Below are the code and all the weights of a small trained network. Each question names an input and a target symbol and asks about switching units off, where a switched-off unit gives its printed mean instead of its output.

import numpy as np


def w(rows, s, z=0):
    codes = np.array(rows[::2]) - 128.0
    scale = np.full(codes.shape[1], s)
    scale[-1] = z or s
    return codes * scale


def norm(h):
    return h / np.sqrt((h * h).mean(-1, keepdims=True) + 1e-5)


def f(y):
    return np.maximum(y, 0)


def softmax(a):
    e = np.exp(a - a.max(-1, keepdims=True))
    return e / e.sum(-1, keepdims=True)


def log_softmax(a):
    a = a - a.max(-1, keepdims=True)
    return a - np.log(np.exp(a).sum(-1, keepdims=True))


def net(x, mask):
    ids = ['αβγδεθξπτψ'.index(c) for c in x.split()]
    T = len(ids)
    res = E[ids] + P[:T]
    u = 0
    for l in range(3):
        r = norm(res)
        for j in range(2):
            rows = slice(2 * j, 2 * j + 2)
            q, k, v = (r @ M[l][rows].T for M in (Q, K, V))
            z = softmax(np.where(np.tri(T) > 0, q @ k.T / 2**0.5, -1e9)) @ v
            o = O[l][rows]
            res = res + np.where(mask[u + j], z, o[:, -1]) @ o[:, :-1]
        u += 2
        y = f(norm(res) @ A[l][:, :-1].T + A[l][:, -1])
        res = res + np.where(mask[u : u + 4], y, B[l][:, -1]) @ B[l][:, :-1]
        u += 4
    return log_softmax(norm(res)[-1] @ U[:, :-1].T + U[:, -1])


Q, K, V, O, A, B = {}, {}, {}, {}, {}, {}
E = w([
[129,95,167,149,115,161,50,147],'α',
[126,80,120,152,144,112,55,103],'β',
[127,251,87,135,86,54,142,200],'γ',
[123,107,128,142,141,155,45,115],'δ',
[158,117,155,130,167,101,81,95],'ε',
[145,141,95,112,200,135,111,84],'θ',
[52,107,205,155,112,109,58,154],'ξ',
[13,183,135,178,215,110,81,94],'π',
[78,50,118,148,195,76,122,144],'τ',
[112,94,207,125,210,98,102,172],'ψ',
],0.017)
P = w([
[136,49,84,222,179,251,22,155],'0',
[158,106,131,165,147,161,89,109],'1',
[158,127,120,128,179,174,79,175],'2',
[148,163,94,127,199,149,79,173],'3',
[158,174,85,95,191,141,81,181],'4',
[165,174,94,68,173,119,89,190],'5',
[151,189,80,53,167,110,94,192],'6',
[124,193,80,42,139,97,113,181],'7',
[100,185,78,23,88,89,126,191],'8',
[95,191,64,3,55,93,110,202],'9',
[73,217,59,32,31,72,126,138],'10',
],0.0061)
Q[0] = w([
[196,162,100,146,83,181,254,169],'L0H0',
[144,131,130,129,112,105,168,94],'L0H0',
[85,190,71,189,151,104,105,186],'L0H1',
[114,136,112,73,114,150,189,157],'L0H1',
],0.007)
K[0] = w([
[138,19,210,154,163,198,127,2],'L0H0',
[32,121,117,115,114,200,82,100],'L0H0',
[174,162,77,145,37,102,183,145],'L0H1',
[118,82,216,157,124,217,180,46],'L0H1',
],0.0067)
V[0] = w([
[171,70,104,64,126,206,55,87],'L0H0',
[198,254,26,244,41,22,75,246],'L0H0',
[213,219,2,96,39,123,113,228],'L0H1',
[81,62,128,49,48,254,222,31],'L0H1',
],0.0052)
O[0] = w([
[96,167,174,119,91,122,133,41,158],'L0H0',
[110,162,93,126,37,25,159,178,148],'L0H0',
[95,111,172,126,24,155,239,161,93],'L0H1',
[201,121,134,197,254,118,190,119,2],'L0H1',
],0.0074,0.0094)
A[0] = w([
[69,196,43,59,131,131,34,179,249],'L0N0',
[38,25,157,103,176,94,164,99,92],'L0N1',
[56,255,58,214,26,132,184,146,187],'L0N2',
[91,49,135,61,35,213,139,159,158],'L0N3',
],0.0041,0.0013)
B[0] = w([
[143,155,236,141,114,144,244,10,255],'L0N0',
[167,59,62,46,150,36,175,201,139],'L0N1',
[66,117,204,49,148,18,250,199,161],'L0N2',
[173,222,183,84,188,55,206,3,152],'L0N3',
],0.0048,0.0091)
Q[1] = w([
[71,245,152,65,83,59,137,3],'L1H0',
[155,160,201,38,228,150,98,74],'L1H0',
[37,110,174,109,129,133,1,108],'L1H1',
[199,145,149,166,103,110,164,145],'L1H1',
],0.0085)
K[1] = w([
[119,231,156,31,71,74,239,182],'L1H0',
[29,128,169,46,174,73,161,184],'L1H0',
[99,137,121,2,232,156,144,92],'L1H1',
[149,84,55,129,72,144,116,145],'L1H1',
],0.0067)
V[1] = w([
[255,129,134,124,141,210,124,18],'L1H0',
[190,155,128,69,155,76,167,170],'L1H0',
[84,150,158,113,115,206,137,149],'L1H1',
[136,154,109,34,142,102,176,160],'L1H1',
],0.0064)
O[1] = w([
[155,97,157,94,79,158,193,63,92],'L1H0',
[69,37,127,38,156,147,25,115,25],'L1H0',
[158,126,196,185,178,111,218,126,158],'L1H1',
[77,151,107,77,159,197,138,2,11],'L1H1',
],0.008,0.0011)
A[1] = w([
[175,150,101,196,30,98,219,153,8],'L1N0',
[117,141,179,181,39,237,124,85,5],'L1N1',
[107,92,92,127,165,106,113,166,107],'L1N2',
[155,255,163,109,77,170,73,119,184],'L1N3',
],0.0071,0.0013)
B[1] = w([
[212,245,137,33,160,66,105,220,141],'L1N0',
[213,155,145,66,174,57,148,129,185],'L1N1',
[135,55,64,88,67,145,119,63,152],'L1N2',
[48,49,99,254,125,83,204,128,253],'L1N3',
],0.0087,0.0073)
Q[2] = w([
[27,135,87,175,231,59,134,113],'L2H0',
[172,169,40,91,227,222,61,183],'L2H0',
[31,37,167,135,252,76,56,86],'L2H1',
[64,135,128,139,74,1,249,6],'L2H1',
],0.0096)
K[2] = w([
[55,173,134,22,105,82,82,174],'L2H0',
[207,89,153,174,151,115,68,129],'L2H0',
[93,141,142,11,147,115,108,177],'L2H1',
[38,154,134,75,97,72,175,124],'L2H1',
],0.012)
V[2] = w([
[121,158,55,116,154,85,173,146],'L2H0',
[122,192,84,117,240,180,155,31],'L2H0',
[107,207,253,120,162,114,11,164],'L2H1',
[115,2,148,6,137,127,75,107],'L2H1',
],0.0091)
O[2] = w([
[224,246,103,182,138,143,12,54,131],'L2H0',
[138,249,31,95,128,223,182,45,163],'L2H0',
[36,110,200,6,236,255,4,159,229],'L2H1',
[249,86,181,132,227,132,187,179,253],'L2H1',
],0.0081,0.0065)
A[2] = w([
[34,94,130,144,105,126,87,226,103],'L2N0',
[253,114,149,80,144,78,169,163,98],'L2N1',
[182,149,140,180,182,99,147,169,4],'L2N2',
[129,91,120,172,164,164,100,210,87],'L2N3',
],0.011,0.0028)
B[2] = w([
[181,94,9,128,99,189,190,117,253],'L2N0',
[82,167,91,202,123,146,128,107,203],'L2N1',
[52,166,9,162,221,85,132,134,158],'L2N2',
[151,183,170,119,156,155,207,34,193],'L2N3',
],0.012,0.007)
U = w([
[151,151,113,155,74,157,159,254,252],'α',
[196,72,70,126,105,119,68,126,137],'β',
[139,116,83,96,137,95,95,117,58],'γ',
[147,179,152,111,137,64,52,113,128],'δ',
[88,62,183,177,97,76,132,90,104],'ε',
[180,169,105,83,79,152,203,66,128],'θ',
[64,17,76,163,97,200,166,111,2],'ξ',
[44,171,99,165,108,195,49,106,74],'π',
[115,133,66,225,207,112,153,183,75],'τ',
[130,112,175,65,167,161,149,162,239],'ψ',
],0.008,0.0042)

Each question gives the input, a string of symbols that net reads in full, and the target symbol t.
The units are the heads (2 rows each of Q, K, V and O) and the neurons (one row each of A and B). Each row of codes is followed by its name. A weight is (code - 128) times the scale printed after its matrix; where a second scale follows, it is the last column's (O, A, B and U).
mask holds one flag per unit, layer by layer, with each layer's heads first. A switched-off unit (its flag False) gives its mean, the last column of its rows in O or B, instead of its output. The means were averaged over made-up inputs and are rounded, as every weight is.
A unit's drop is (log p(t) with every unit on - log p(t) with that unit switched off) / (log p(t) with every unit on - log p(t) with every unit switched off).
The circuit of an input: a set's keep is (log p(t) with only the set's units on - log p(t) with every unit switched off) / (log p(t) with every unit on - log p(t) with every unit switched off). Starting from the 12 units with the biggest drops (on a tie, the unit counted first), units are removed one at a time, each time the one whose removal leaves the highest keep (on an exact tie, the one counted first), for as long as the keep stays at least 0.8.
circuit, biggest first: the units of the circuit, biggest drop first
unit that matters most: the unit with the biggest drop
top k neurons: the k neurons with the biggest drops, biggest first
heads that matter: for each layer, one digit per head in row order, 1 if its drop is at least 0.15 and else 0, layers parted by /
input ε θ ε δ π β γ θ θ δ ψ, target α: circuit, biggest first	(L0H0)
input ε θ ε θ β ξ τ τ θ δ, target τ: circuit, biggest first	(L1N3 L2H1 L2N2)
input θ τ ψ β ψ π β, target ψ: circuit, biggest first	(L2H1 L1N3)
input ψ δ ψ ψ δ ε, target ψ: heads that matter	00 / 00 / 01
input π θ ε ψ ε ε ψ α ψ ε τ, target ψ: circuit, biggest first	(L1H0 L2H1)
input ε θ ψ ξ, target ψ: heads that matter	00 / 00 / 01
input π θ ε ψ β α, target ψ: circuit, biggest first	(L2H1 L1N1)
input ε θ α, target θ: circuit, biggest first	(L1H0 L2H0)
input ε ψ γ α ξ, target α: heads that matter	11 / 00 / 00
input θ α θ θ β, target θ: circuit, biggest first	(L2H0 L1H0)
input θ ψ ε ε θ τ π θ α, target π: heads that matter	11 / 00 / 11
input θ θ π β θ, target π: heads that matter	00 / 00 / 01
input ψ γ θ α ψ θ β, target α: heads that matter	11 / 00 / 00
input θ ε θ γ δ ψ ξ ψ β π, target α: circuit, biggest first	(L0H0 L0H1)
input ε τ θ ψ ε θ α, target θ: unit that matters most	L2H0
input ε ε θ α ψ τ, target ψ: circuit, biggest first	(L2H1 L1N3)
input γ ε ε ξ ψ α, target α: heads that matter	11 / 00 / 00
input θ ε ψ θ π, target ψ: circuit, biggest first	(L1N3 L2H1)
input δ π θ ε τ γ ψ π ψ θ, target β: circuit, biggest first	(L0H0 L1H0 L2H0 L2N0)
input ψ δ α τ θ ψ θ π β ε, target π: top 2 neurons	(L0N2 L1N3)
input ξ ε θ ξ, target ξ: heads that matter	00 / 10 / 11
input β ε ε, target ε: top 2 neurons	(L2N0 L1N3)
input ψ θ δ, target ψ: heads that matter	01 / 00 / 01
input ε θ ε θ θ τ θ α, target τ: unit that matters most	L1N3
input π θ ξ θ τ θ θ, target τ: top 2 neurons	(L0N1 L1N3)
input δ τ ε ψ α ε τ ε π θ δ, target π: heads that matter	10 / 10 / 11
input β ψ β ψ ξ ψ δ θ, target ψ: top neuron	(L0N1)
